Below is a small trained network, with its code and all its weights. Each question gives an input and a target symbol and asks what happens when units are switched off, that is, made to give their printed mean instead of their output.

import numpy as np


def w(rows, s, z=0):
    codes = np.array(rows[::2]) - 128.0
    scale = np.full(codes.shape[1], s)
    scale[-1] = z or s
    return codes * scale


def norm(h):
    return h / np.sqrt((h * h).mean(-1, keepdims=True) + 1e-5)


def f(y):
    return np.maximum(y, 0)


def softmax(a):
    e = np.exp(a - a.max(-1, keepdims=True))
    return e / e.sum(-1, keepdims=True)


def log_softmax(a):
    a = a - a.max(-1, keepdims=True)
    return a - np.log(np.exp(a).sum(-1, keepdims=True))


def net(x, mask):
    ids = ['ΔΘΛΞΣμ'.index(c) for c in x.split()]
    T = len(ids)
    res = E[ids] + P[:T]
    r = norm(res)
    for j in range(3):
        rows = slice(3 * j, 3 * j + 3)
        q, k, v = (r @ M[0][rows].T for M in (Q, K, V))
        z = softmax(np.where(np.tri(T) > 0, q @ k.T / 3**0.5, -1e9)) @ v
        o = O[0][rows]
        res = res + np.where(mask[j], z, o[:, -1]) @ o[:, :-1]
    y = f(norm(res) @ A[0][:, :-1].T + A[0][:, -1])
    res = res + np.where(mask[3:15], y, B[0][:, -1]) @ B[0][:, :-1]
    return log_softmax(norm(res)[-1] @ U[:, :-1].T + U[:, -1])


Q, K, V, O, A, B = {}, {}, {}, {}, {}, {}
E = w([
[126,104,138,184,174],'Δ',
[127,92,172,195,201],'Θ',
[118,141,214,133,222],'Λ',
[5,249,111,131,106],'Ξ',
[98,124,105,131,236],'Σ',
[128,121,140,18,147],'μ',
],0.022)
P = w([
[254,162,119,158,149],'0',
[228,159,132,143,151],'1',
[190,153,136,123,122],'2',
[162,133,148,136,134],'3',
[143,122,150,133,140],'4',
[105,102,147,145,126],'5',
[86,89,153,132,130],'6',
[58,63,159,125,138],'7',
],0.018)
Q[0] = w([
[106,97,111,87,2],'h1',
[120,169,133,85,48],'h1',
[144,99,106,109,135],'h1',
[89,81,111,147,98],'h2',
[73,57,100,159,168],'h2',
[116,105,196,151,214],'h2',
[187,115,102,69,119],'h3',
[114,146,83,116,134],'h3',
[109,165,217,126,178],'h3',
],0.046)
K[0] = w([
[255,18,130,98,102],'h1',
[239,116,98,146,168],'h1',
[104,129,81,91,94],'h1',
[168,125,129,141,212],'h2',
[159,15,205,101,221],'h2',
[13,48,164,52,100],'h2',
[150,228,86,170,52],'h3',
[154,111,131,154,90],'h3',
[19,82,85,75,132],'h3',
],0.032)
V[0] = w([
[145,247,126,152,93],'h1',
[113,127,129,201,88],'h1',
[179,159,180,57,100],'h1',
[151,141,141,104,44],'h2',
[101,220,130,193,142],'h2',
[49,82,164,144,156],'h2',
[187,94,89,155,163],'h3',
[149,155,253,186,70],'h3',
[65,208,93,154,153],'h3',
],0.031)
O[0] = w([
[27,223,111,98,201,239],'h1',
[88,136,39,169,78,85],'h1',
[148,134,138,41,214,124],'h1',
[159,141,48,43,95,3],'h2',
[101,194,94,204,113,153],'h2',
[98,101,150,121,245,146],'h2',
[178,102,113,254,139,205],'h3',
[42,21,16,67,194,85],'h3',
[44,152,203,183,150,163],'h3',
],0.019,0.012)
A[0] = w([
[192,92,120,170,108,53],'n1',
[82,219,174,79,112,174],'n2',
[179,140,110,125,134,105],'n3',
[252,107,132,78,104,105],'n4',
[134,88,192,123,164,101],'n5',
[168,165,79,139,150,62],'n6',
[34,141,103,130,107,102],'n7',
[139,80,84,115,151,67],'n8',
[113,225,57,146,103,127],'n9',
[70,123,141,160,6,255],'n10',
[122,74,146,158,130,159],'n11',
[189,128,127,103,51,88],'n12',
],0.035,0.0044)
B[0] = w([
[71,36,185,151,116,207],'n1',
[53,46,217,16,137,249],'n2',
[134,163,124,100,99,158],'n3',
[220,82,149,52,25,231],'n4',
[159,187,81,112,95,210],'n5',
[115,157,152,58,133,153],'n6',
[141,152,18,176,90,212],'n7',
[153,144,207,110,167,155],'n8',
[28,186,105,99,89,213],'n9',
[177,214,102,37,167,210],'n10',
[103,189,104,66,130,193],'n11',
[194,93,143,2,104,194],'n12',
],0.044,0.017)
U = w([
[44,177,96,104,1,4],'Δ',
[92,38,114,152,112,218],'Θ',
[174,155,87,82,206,21],'Λ',
[141,136,32,149,77,93],'Ξ',
[164,190,185,185,70,51],'Σ',
[189,81,107,70,42,254],'μ',
],0.0082,0.0023)

Each question gives the input, a string of symbols that net reads in full, and the target symbol t.
The units are the heads (3 rows each of Q, K, V and O) and the neurons (one row each of A and B). Each row of codes is followed by its name. A weight is (code - 128) times the scale printed after its matrix; where a second scale follows, it is the last column's (O, A, B and U).
mask holds one flag per unit, heads first, then neurons. A switched-off unit (its flag False) gives its mean, the last column of its rows in O or B, instead of its output. The means were averaged over made-up inputs and are rounded, as every weight is.
A unit's drop is (log p(t) with every unit on - log p(t) with that unit switched off) / (log p(t) with every unit on - log p(t) with every unit switched off).
The circuit of an input: a set's keep is (log p(t) with only the set's units on - log p(t) with every unit switched off) / (log p(t) with every unit on - log p(t) with every unit switched off). Starting from the 12 units with the biggest drops (on a tie, the unit counted first), units are removed one at a time, each time the one whose removal leaves the highest keep (on an exact tie, the one counted first), for as long as the keep stays at least 0.8.
units of the circuit, in order: the units of the circuit, biggest drop first
unit that matters most: the unit with the biggest drop
top k neurons: the k neurons with the biggest drops, biggest first
heads that matter: for each layer, one digit per head in row order, 1 if its drop is at least 0.15 and else 0, layers parted by /
drop when u is switched off: that unit's drop, to one decimal
input Ξ Σ Θ μ μ Σ μ, target Λ: units of the circuit, in order => h3, h1, n4
input Σ μ Λ μ Θ Σ Δ Δ, target Σ: unit that matters most => h2
input Σ Θ Θ Δ Θ Δ, target Θ: top 2 neurons => n1, n4
input μ Λ μ Σ Δ Σ Θ Σ, target Σ: heads that matter => 111
input Δ Θ Θ μ Θ Θ Λ, target Λ: top 3 neurons => n4, n2, n9
input Θ Σ Δ, target Σ: heads that matter => 001
input Θ Θ Θ Δ Δ, target Θ: units of the circuit, in order => h3, h1, h2, n4
input Λ Θ μ Σ Δ Θ, target Σ: heads that matter => 011
input Θ Λ Δ Σ Λ Λ Θ Δ, target Λ: units of the circuit, in order => h2, n2
input Λ Λ Δ, target Λ: heads that matter => 101
input Δ Δ Θ, target Θ: top 2 neurons => n10, n1
input Δ μ Ξ Θ Ξ Ξ Ξ, target Ξ: units of the circuit, in order => h3, n7, n2
input Θ μ Σ Σ Ξ Ξ, target Σ: heads that matter => 001
input Θ μ μ Ξ Σ μ Θ μ, target Λ: unit that matters most => h1
input Λ μ μ Σ Δ Σ Λ, target Σ: units of the circuit, in order => h2, h1, h3, n2
input Θ Σ Δ Σ, target Σ: heads that matter => 010
input Ξ Θ Δ Δ Δ Θ Θ Θ, target Λ: heads that matter => 010
input Θ Λ Λ Λ, target Λ: heads that matter => 101
input Σ μ Σ μ Σ Λ Ξ, target Σ: heads that matter => 111
input μ Σ Θ Λ, target Σ: heads that matter => 001
input Δ Θ μ Θ Ξ Θ Λ Ξ, target Ξ: top neuron => n7
input Θ Ξ Θ Δ Λ Θ Λ, target Θ: drop when h1 is switched off => 0.7
input μ Θ Θ Θ, target Θ: drop when n9 is switched off => 0.1
input Δ Σ Θ, target Σ: drop when h3 is switched off => 0.1
input Θ Ξ Λ Ξ Θ, target Ξ: drop when n9 is switched off => 0.0
